[ 287   27  447  -29  -58  397   10  137  -64  111 -251 -224  -18  412
  352   36  -81 -183   78   42 -345  301  220 -149  183  -62  336 -287
   14  -69  114 -169] | X
[-527  243   95  -52   53  456   69  142 -182  159  336  -44  -51   -7
 -182 -119 -238 -429 -343  215  353 -514   61  375  245 -618  -33  -52
  288  322   54 -476] | B
[ 331 -178  372   54  -23  553  507   69 -219  -41 -463 -266   46  472
  441   32   18  -59  213  -36 -447  220  168 -379  205   73  291 -188
 -317 -137  126 -277] | M
[ 201 -284  361   30   89  806  296  -52 -116  -49 -126 -421   42  402
   48 -369 -149    0  -72 -178 -167 -349   68 -178  230  -52  349 -193
   18 -148 -144  -94] | M
[  76  -94 -122   95  136 -394 -423  -86  279  -16   22  466    3 -279
 -194  505  239  188  -33  505 -127  224 -264  118  251   24 -345 -235
   -4   28  511  207] | F
[ 118  452   54  141 -132  361   63  -70 -105  146  -28 -367  144  -19
   81 -341 -341 -127   30 -325  -68  -17   66  180    1 -330  556 -223
   79  137  104 -237] | E
[-194 -183  146 -436  -37  313  275   77  -74   17 -249 -224  258    4
   95  187 -263   49 -157 -108 -224 -148  384 -250  -34 -239   -6 -258
  -90  -66 -384 -100] | N
[-199  183 -239 -160  -84  320  511  250 -360  -88 -173  110   40 -204
   95 -176 -222   27   29  -70    0   13  397 -263  153 -167  -70   77
 -104  296 -108 -597] | N
[ 274 -160  430   57  -45  602  151   29 -154    3 -238 -279   24  246
  310 -185 -222 -160  150   19 -174  147   64 -332  345  157  402  -49
 -260  -73  285 -295] | M
[ 182  318   58   60 -148  408  115  132    4   39 -187 -517   -9  -25
  263 -190 -266  112   97 -136 -313  290   42  -21 -121 -433  513 -364
   61  247  -39 -125] | W
[ 253 -182  471  210  -65  693  -28  133   66  319 -103 -231   43  359
  238  -91 -376 -363   78   79 -271  512   24 -140  377 -207  405  -73
  -73    1  266 -376] | N
[-110 -230  121  -83   94  375   -8   44   72  -33 -123 -333  243  115
  -14   -7 -133   44 -122 -209  -90 -192  163  -91   10 -143  159 -223
   22 -126 -306  -84] | Q
[  36  438  -41   15  -34  133  -39  -21   65  105  -26 -277   98 -144
   86 -331  -99  203  -10 -159   72 -189   68  101    8 -311  295 -327
  344  158  -24   -1] | A
[-228  108 -198 -230   12  159  543  263 -349   98  -90  534   52 -151
   57   66  246  126   87  118  118  -76  454 -282  399   28 -490  183
  109  161 -160 -346] | Q
[-346 -320  224 -162  -79  591  328   -2 -143  117 -207 -224  279  -91
  -34   53 -465 -155  -64  -71 -158  107  -98 -277   98 -155  169  -50
 -408  131 -169 -530] | E
[-232 -299  195 -155  -16  302  300 -122   55 -115 -107 -269   90  241
   93   56 -269  -45  -37 -192 -294 -114  247 -250  -88 -202   47 -203
  -46 -142 -275   45] | M
[ 314 -152  397   80  -68  643  -18   17  -49  166 -117 -161  -95  423
  297  -81 -130 -358   60   46 -301  405   71  -81  417 -125  279 -208
  -87   26  214 -283] | W
[ 477  -33  296   53  -90  431 -210  179   10  271 -205 -345   66  453
  478  189  -92 -243  212 -171 -394  420  238 -132   90 -173  378 -353
   61    9  219   27] | N
[ 174  448  -77  151   69   86    0 -365  212  -68   34 -344  -26 -294
   95 -454 -119  295  -84 -108   65 -372 -163  353   92 -352  224 -357
  133  139   79  -59] | F
[-258 -147   36 -191   41  216   28  -20   56   19  -25 -169  197  -75
  -35   87 -166  -74 -183 -155 -103 -182  108 -123   12 -249   27 -236
 -102   66  -55 -164] | X
[ -56  148 -147  153  168 -428  -80  -71  121   45   65  712  114 -667
 -236  294 -133  202  -14  467 -106  184 -309   -5  313  161 -399 -168
 -271   37  567  -78] | A
[  31  215 -147   65  -22    6  295  204 -210  174   15  381  -30  -31
  169  112  361   68  261   24  120  188  337 -180  350  180 -245  297
  379   60 -154 -242] | A
[ 322  -84  414  -87   20  714   33  239  -65  177 -243 -184  138  375
  322  -47  -66 -241  144   33 -307  151  165 -143  455  -82  197 -256
 -110   20  173 -274] | J
[ -33 -236  153 -366  -14  475  141  192  -14   75 -322 -482  260  138
  188  105 -120  -64  -32 -282 -344   20  132 -120 -148 -490  143 -390
 -329  109 -116  -16] | Q
[-321  396  -82 -147  145  553  392  342 -377  -13   96 -174   88  -84
   82    9 -132  -81 -186  157   35 -445  212  159   89 -591  -89 -203
   -9  318  -92 -466] | F
[ 255 -362  460 -185  105  602  -47 -150  -85   70  -94  -56   76  371
  246  -49 -121 -121   61   22 -140 -112  164 -410  541  270   40 -301
  -38 -136   66 -157] | A
[ 191  173 -178 -133 -129  196  152  603 -218  231 -243   21  225 -104
  448  321  112  222  337  -65  -55  405  517 -327   97 -163  -58  118
  184  268 -189 -252] | B
[-134 -324  -93  183   94   84  -77 -119  117  122   67  276  106 -367
 -419  204 -238  130 -209  462  -45  -58 -540   41  117 -151 -191 -277
   27  197  456  101] | W
[ 203  492  -71  174   96  215   39   66   35  104  -77 -205  118 -242
   91 -188  -27  512  252 -169 -192  -57   39  181  -31 -326  208 -384
  384  128  -82  218] | M
[  39 -242  405   95  -48  686  164  104 -202   53 -155  -93   66  388
  121   85 -123 -310   96   69 -175  165   35 -249  446   93  240    1
 -129   13  198 -492] | F
[ 281  242 -202   24   76  -95 -201   34  104  -49 -146 -368   76  -21
  213   17  166  461   60 -288  -76 -208  208   84 -297 -133  198 -293
  308 -105 -256  436] | F
[   4    3 -273  -52  -65   22   24  196  -93  145   16  273   88 -152
  125  160  355  287  209   43  182  -55  238 -234  222  222 -320  170
  440  191 -223   28] | X
[ 125 -313  398 -112  -76  679  623   17 -286  -33 -419 -159  -16  462
  273  -80  231   -7  104  -32 -369  117   93 -474  399   88   80 -202
 -284  -98   81  -83] | W
[ 228  186  456  186    4  519 -292  158  -41  367  -40 -216  142  465
  367  186  -94 -359  242  -83 -308  594  228  -18  312 -190  429 -249
   63  -72  209 -233] | E
[ -66  179   43  266   -4  265   97 -185  155   84  121 -193  -36  -34
 -271 -484 -231   73 -187 -140   18 -210 -172  169   32 -305  320 -302
  422   55  -29   44] | Q
[-148 -185   95 -260  -43  431  331  117   -3   54 -283 -308  207  -79
   77  -50 -281  136  -87 -148 -299  148   58 -279  -74 -423   55 -320
 -182  123 -239  -51] | J
[ 103  566   33  246  -66   89 -107  -71   12  225  192  -59   11  -69
   18 -244 -354 -167   44 -119   19  137  143  328   11 -245  342 -162
  439   57   -2 -148] | Q
[  51  354  -91  256   40  275   86  -79  -21  -16   27 -304  105  -44
  -31 -324 -368   87  -35 -225 -101 -207   82  208 -154 -341  392 -337
  311   51  -76  -76] | M
[-115   61 -126  159  123 -317 -193  -16  136  136  -39  899  115 -394
 -209  437  150  197  179  521 -283  412 -306  162  439   57 -661 -265
 -271  103  610  139] | N
[-302  141  -77 -151  196  480  436  205 -304 -135   11 -204  171  -78
   76 -108 -151  -33 -130  186  172 -565  177  -38  161 -402 -159 -161
  -65  246   42 -501] | B
[ 224  -66  384   36  -47  604   86  -61    5  113  -65 -246   48  194
  366 -141 -248 -240   34   81 -165  161    0 -171  491 -147  192 -278
 -138  152  255 -456] | E
[-114 -238  162 -208  -39  175  -32   10   18   12 -176 -312  153  -30
   67   68 -283  -57  -73 -226  -69    8  116 -199 -109  -40  210  -65
 -126  -57 -202 -104] | E
[  48 -348  157 -433    8  222 -166  328   54   -5 -304 -603  235   78
  373  392  -59   91  -64 -127 -188   20  335 -226 -297 -313  105 -299
   39  -12 -361  185] | M
[-152  142 -135  108  -79  226  259  209 -329   83   38  298   87 -164
  -35 -130 -235  -64   43   39  241   -1  365 -129  240  167  -24  387
  325   87 -194 -545] | X
[-137  -74 -139  248  169 -433 -338 -243  307  136  130  754   92 -506
 -290  419  -11  256    0  416    8  -92 -327   52  350  157 -429 -155
   -1   90  659   69] | X
[-409  147    7 -114  183  456  559  201 -372 -100  206   -4   20   49
 -149 -126  -24 -163 -237   89  248 -712  248  -36  252 -192 -195  -13
  255  125 -196 -480] | B
[  -9 -118  -97  154  175 -160   -8 -226  268   56   44  510   13 -454
 -310   36    5  148 -158  545  -51 -106 -498   70  434  126 -422 -312
  -47   97  498  -31] | N
[  65  341  -62  200  -51  355   56  -79  -32   60   -2 -371  165 -190
    4 -349 -526   89  -40 -332  -80  -47   25  120 -147 -280  519 -235
    0   87 -182 -243] | Q
[  84   32 -215  243  134 -297 -497  -49  137  172   23  678  274 -434
 -233  551 -157  188  228  265 -233  407 -197  125  189  113 -283 -167
 -130   36  558  105] | F
[-322 -343  221 -303 -101  365  369 -180  -82  -49  -46 -137   61  147
  -22  105 -249  -83 -195 -207 -146 -262  141 -299   29 -166  -30 -211
 -171   37 -286 -106] | Q
[ -53 -294  101 -265  -31  319   41  165    7  -52 -266 -486  213   46
   93  197 -165  206 -156 -204 -179 -193  126 -218 -225 -375  163 -350
   40   69 -170  164] | F
[-331 -114  178 -270  -38  483  331 -138 -108   63  -62 -137  303 -192
  -60  -64 -386   22 -155  -68  -60 -311  -25 -259  187 -172   18 -307
 -224  165  -15 -262] | W
[ 167 -109  285  -44   10  357 -122 -232  -85    4 -168   19  -18  425
  197 -171  -39 -279  151 -140 -188  170  342  -79  382  161  152 -123
  -17 -221   88 -188] | X
[  12  161 -257  -59  -79  -80 -127  386 -167  133  -36   58  -37  163
  291  237  380   39  146 -122  215  209  561  -99  -74    7  -28  304
  332   47 -375  -50] | Q
[ 247  -84  459 -131  -11  573   -1  -58 -122   81  -83   35  113  263
  206  -43 -272 -241   56  138 -274  175  159 -277  532   65  172 -322
 -260    3  326 -340] | M
[ 102  143 -272 -113   -8 -173  188  266 -167  103 -104  375   53  -35
  213  241  302  304  196    7   -6   99  568 -276   93  178 -377   83
  409  -62 -277  178] | N
[  -8 -192  168 -201  -70  123 -217   98   45  198 -122 -362  228  251
  234  472 -196  -65   -8 -364 -257  171  317 -109 -362 -354  236 -211
    5  -14 -245  111] | X
[-166  186 -178   73  103 -132 -115  -43   60  122   96  746  151 -661
 -291   81 -413   68   11  414 -156  262 -194  187  377 -145 -478 -223
 -257  212  545 -155] | N
[ 171 -188  313   21   -1  354    7 -102   62    1  -51    2 -104  339
  249   61  -42 -288   11   57 -161  -40   13 -137  425   54   65 -129
 -277   45  296 -312] | J
[  44  484  -96   80  -36  247  347   24   63  -35  -60 -270   85 -270
   32 -502 -224  106 -113 -124  -81 -203  -90  148   53 -345  268 -254
 -108  212    1 -298] | J
[  92 -101  -89  181  132 -138 -464   65  117  164  -94  261  153 -153
  -82  490   55    5   60  294 -111   89  -90  100  101   87  -25 -181
  127  -26  450   57] | X
[ 256  326   12  175    0  186  -54  -79  112  -18  106 -633   26   10
  103 -346 -333  -22  -58 -438  -11 -148   62  166 -274 -286  569 -186
  253   18 -175  -20] | J
[-273  299  -19  -76  231  483  136  333 -344 -232  -59 -587   14  -51
   78 -176  -56 -154 -356  130  256 -592  151  294  -60 -565  263 -162
   -5  229   19 -613] | X
[ -67   39 -119 -270  -14  347  266  396 -328   85 -160  199  213  -39
  171  158  103  216  301 -106  -75  183  612 -345  231  -16 -242  136
  213  101 -313 -137] | W
[  90  112 -171   98  157 -306  -40  -88  122  117   95  611  105 -543
 -257  234   43  298  -28  576  -67   -7 -306   73  318  132 -514 -331
  171   82  436  219] | N
[-188    9 -153  307  134 -200  -49 -123  163  123  155  678  134 -456
 -306  227 -135  200   27  408  -66  133 -383   11  331  155 -433  -99
 -166   91  410  -61] | N
[-333  181 -151   63  250  282   25  342 -225 -246  -24 -510   31   83
   49   69   97    7 -198   -7  201 -507  165  288 -237 -464  134  -37
  -22   87 -152 -270] | N
[ -35 -127  -90  215   60 -116 -153 -151  117   31  -42  503  177 -258
 -202  280 -132  139  -27  459 -156   76 -377   96  280  -45 -383 -400
 -157  161  655   80] | N
[-120    5 -130   93   75 -256  221  -69   41  -10 -118  731  204 -451
 -307  470  -15  114   88  392 -359  204 -246  -63  334   90 -449 -246
 -285   68  608  -53] | J
